Here is a tiny trained network, its code and every weight. The questions are about switching its units off for an input and a class, where a switched-off unit gives its printed mean instead of its output.

import numpy as np


def w(rows, s, z=0):
    codes = np.array(rows[::2]) - 128.0
    scale = np.full(codes.shape[1], s)
    scale[-1] = z or s
    return codes * scale


def norm(h):
    return h / np.sqrt((h * h).mean(-1, keepdims=True) + 1e-5)


def f(y):
    return np.maximum(y, 0)


def log_softmax(a):
    a = a - a.max(-1, keepdims=True)
    return a - np.log(np.exp(a).sum(-1, keepdims=True))


def net(x, mask):
    res = np.array(x, float).reshape(1, 8) / 4 @ E
    u = 0
    for l in range(4):
        y = f(norm(res) @ A[l][:, :-1].T + A[l][:, -1])
        res = res + np.where(mask[u : u + 5], y, B[l][:, -1]) @ B[l][:, :-1]
        u += 5
    return log_softmax(norm(res)[-1] @ U[:, :-1].T + U[:, -1])


A, B = {}, {}
E = w([
[140,123,129,145,149,111,223,115,156,80,55],'x0',
[187,216,195,176,186,109,152,88,163,159,88],'x1',
[92,115,88,145,192,85,115,211,134,185,2],'x2',
[80,149,104,59,114,160,145,134,64,157,195],'x3',
[99,155,105,122,137,72,250,166,144,119,176],'x4',
[156,74,156,114,82,190,192,183,197,150,111],'x5',
[166,55,175,182,76,49,150,39,68,128,152],'x6',
[21,132,165,205,138,133,76,154,177,135,103],'x7',
],0.007)
A[0] = w([
[109,173,178,176,106,147,147,91,89,83,197,58],'0.n1',
[100,135,167,119,211,139,141,2,177,102,196,73],'0.n2',
[73,178,135,141,50,21,195,105,86,76,97,81],'0.n3',
[177,169,121,227,148,161,99,141,75,186,25,249],'0.n4',
[163,27,168,229,121,157,65,86,161,200,132,178],'0.n5',
],0.0057,0.0017)
B[0] = w([
[213,158,141,146,84,38,108,68,177,168,232,206],'0.n1',
[62,228,179,214,91,190,108,125,157,93,116,209],'0.n2',
[154,128,97,45,184,107,85,98,45,72,186,211],'0.n3',
[139,100,171,124,122,79,120,169,195,3,117,255],'0.n4',
[196,82,66,190,132,134,98,186,173,130,162,244],'0.n5',
],0.0072,0.0045)
A[1] = w([
[102,198,100,189,53,92,206,123,35,59,117,136],'1.n1',
[146,24,94,155,113,121,131,114,121,232,151,35],'1.n2',
[136,162,139,129,126,164,203,150,132,148,82,3],'1.n3',
[91,162,156,106,121,108,155,164,125,82,81,144],'1.n4',
[97,130,101,128,111,52,254,109,105,78,147,103],'1.n5',
],0.007,0.0018)
B[1] = w([
[109,93,93,144,150,35,174,44,118,169,162,234],'1.n1',
[177,23,187,172,90,192,91,113,145,163,255,188],'1.n2',
[151,74,96,139,172,97,135,111,137,240,111,168],'1.n3',
[84,183,100,128,157,185,150,228,26,229,86,209],'1.n4',
[159,103,140,74,209,159,139,5,88,101,70,253],'1.n5',
],0.007,0.0039)
A[2] = w([
[159,124,130,88,138,181,254,152,172,209,63,31],'2.n1',
[138,191,114,109,39,128,98,151,84,89,151,152],'2.n2',
[172,133,145,139,146,104,95,154,157,175,59,102],'2.n3',
[146,152,78,17,62,154,111,182,103,126,165,3],'2.n4',
[47,161,96,125,128,101,83,163,86,168,103,44],'2.n5',
],0.0093,0.0018)
B[2] = w([
[174,154,105,133,170,158,185,95,157,246,148,253],'2.n1',
[116,147,182,111,102,150,122,162,154,159,75,199],'2.n2',
[154,125,91,121,154,153,94,117,157,81,105,234],'2.n3',
[91,115,131,127,98,212,120,62,103,71,83,222],'2.n4',
[71,132,132,131,123,137,148,194,47,104,98,215],'2.n5',
],0.012,0.0048)
A[3] = w([
[120,151,76,189,104,163,108,175,144,120,71,73],'3.n1',
[129,75,122,71,64,191,107,130,122,122,136,1],'3.n2',
[116,30,167,200,66,97,120,141,137,171,177,117],'3.n3',
[71,197,239,157,82,143,165,100,122,107,171,41],'3.n4',
[162,254,181,192,68,104,141,95,91,122,178,39],'3.n5',
],0.0074,0.00097)
B[3] = w([
[177,185,117,158,137,36,190,103,73,54,113,222],'3.n1',
[33,39,164,87,86,184,121,80,173,162,112,206],'3.n2',
[142,104,141,46,176,115,130,254,141,181,192,234],'3.n3',
[122,216,140,234,107,107,122,128,175,167,125,228],'3.n4',
[35,202,158,137,48,48,147,120,160,137,154,253],'3.n5',
],0.0099,0.0047)
U = w([
[98,246,182,187,51,61,109,102,165,146,184,253],'0',
[126,108,116,68,148,36,161,37,40,87,169,29],'1',
[37,105,156,104,66,227,100,78,100,126,99,157],'2',
[168,162,74,116,202,164,200,121,151,232,103,101],'3',
[41,176,89,136,178,101,115,221,35,103,61,90],'4',
[145,31,167,119,89,128,80,196,135,182,221,120],'5',
[191,126,118,191,183,97,62,149,191,50,63,157],'6',
],0.014,0.0014)

Each question gives the input, the list of numbers given to net, and the class t.
The units are the neurons (one row each of A and B). Each row of codes is followed by its name. A weight is (code - 128) times the scale printed after its matrix; where a second scale follows, it is the last column's (A, B and U).
mask holds one flag per neuron, layer by layer. A switched-off neuron (its flag False) gives its mean, the last column of its row in B, instead of its output. The means were averaged over made-up inputs and are rounded, as every weight is.
A unit's drop is (log p(t) with every unit on - log p(t) with that unit switched off) / (log p(t) with every unit on - log p(t) with every unit switched off).
The circuit of an input: a set's keep is (log p(t) with only the set's units on - log p(t) with every unit switched off) / (log p(t) with every unit on - log p(t) with every unit switched off). Starting from the 12 units with the biggest drops (on a tie, the unit counted first), units are removed one at a time, each time the one whose removal leaves the highest keep (on an exact tie, the one counted first), for as long as the keep stays at least 0.8.
circuit, biggest first: the units of the circuit, biggest drop first
unit that matters most: the unit with the biggest drop
k most important neurons: the k neurons with the biggest drops, biggest first
k most important neurons of layer l: the k neurons of layer l with the biggest drops, biggest first
drop of u: that unit's drop, to one decimal
input [-2,3,4,-2,3,-5,-2,-3], class 4: unit that matters most -> 1.n4
input [-8,5,-5,7,6,5,-2,-8], class 2: 2 most important neurons -> [2.n4 3.n2]
input [4,-7,-2,-6,-1,2,2,-7], class 5: 3 most important neurons of layer 3 -> [3.n1 3.n2 3.n3]
input [-8,1,4,6,-5,8,1,-8], class 2: 2 most important neurons -> [2.n4 3.n2]
input [-7,5,5,-1,-2,1,-5,-5], class 6: 2 most important neurons -> [2.n3 0.n4]
input [6,4,3,7,0,-6,-2,-5], class 1: 2 most important neurons -> [0.n3 1.n1]
input [8,8,-7,-2,-7,3,4,-8], class 0: circuit, biggest first -> [3.n5 0.n2]
input [3,-4,-6,5,-6,-6,-1,-2], class 0: 3 most important neurons -> [3.n4 0.n2 0.n1]
input [-7,7,4,7,7,-4,-3,-4], class 4: 2 most important neurons -> [2.n5 0.n1]
input [5,1,2,0,-2,-4,0,0], class 4: 4 most important neurons -> [1.n4 0.n5 0.n1 1.n2]
input [1,-5,-4,5,-8,-3,4,2], class 5: 2 most important neurons -> [3.n3 1.n2]
input [7,3,-8,-5,-3,6,-6,5], class 3: 2 most important neurons -> [2.n1 1.n3]
input [4,-3,-8,8,-4,4,7,2], class 0: 2 most important neurons of layer 3 -> [3.n4 3.n5]
input [-3,7,8,4,6,6,5,7], class 3: circuit, biggest first -> [2.n1]
input [-6,-4,3,8,5,-2,-5,-3], class 2: drop of 2.n4 -> 0.7
input [0,-5,-8,-1,-4,-3,1,-5], class 0: drop of 0.n2 -> 0.2
input [-4,-7,8,8,-2,2,1,-4], class 2: drop of 2.n4 -> 0.4
input [-2,1,1,2,-6,3,7,3], class 5: drop of 0.n1 -> 0.0
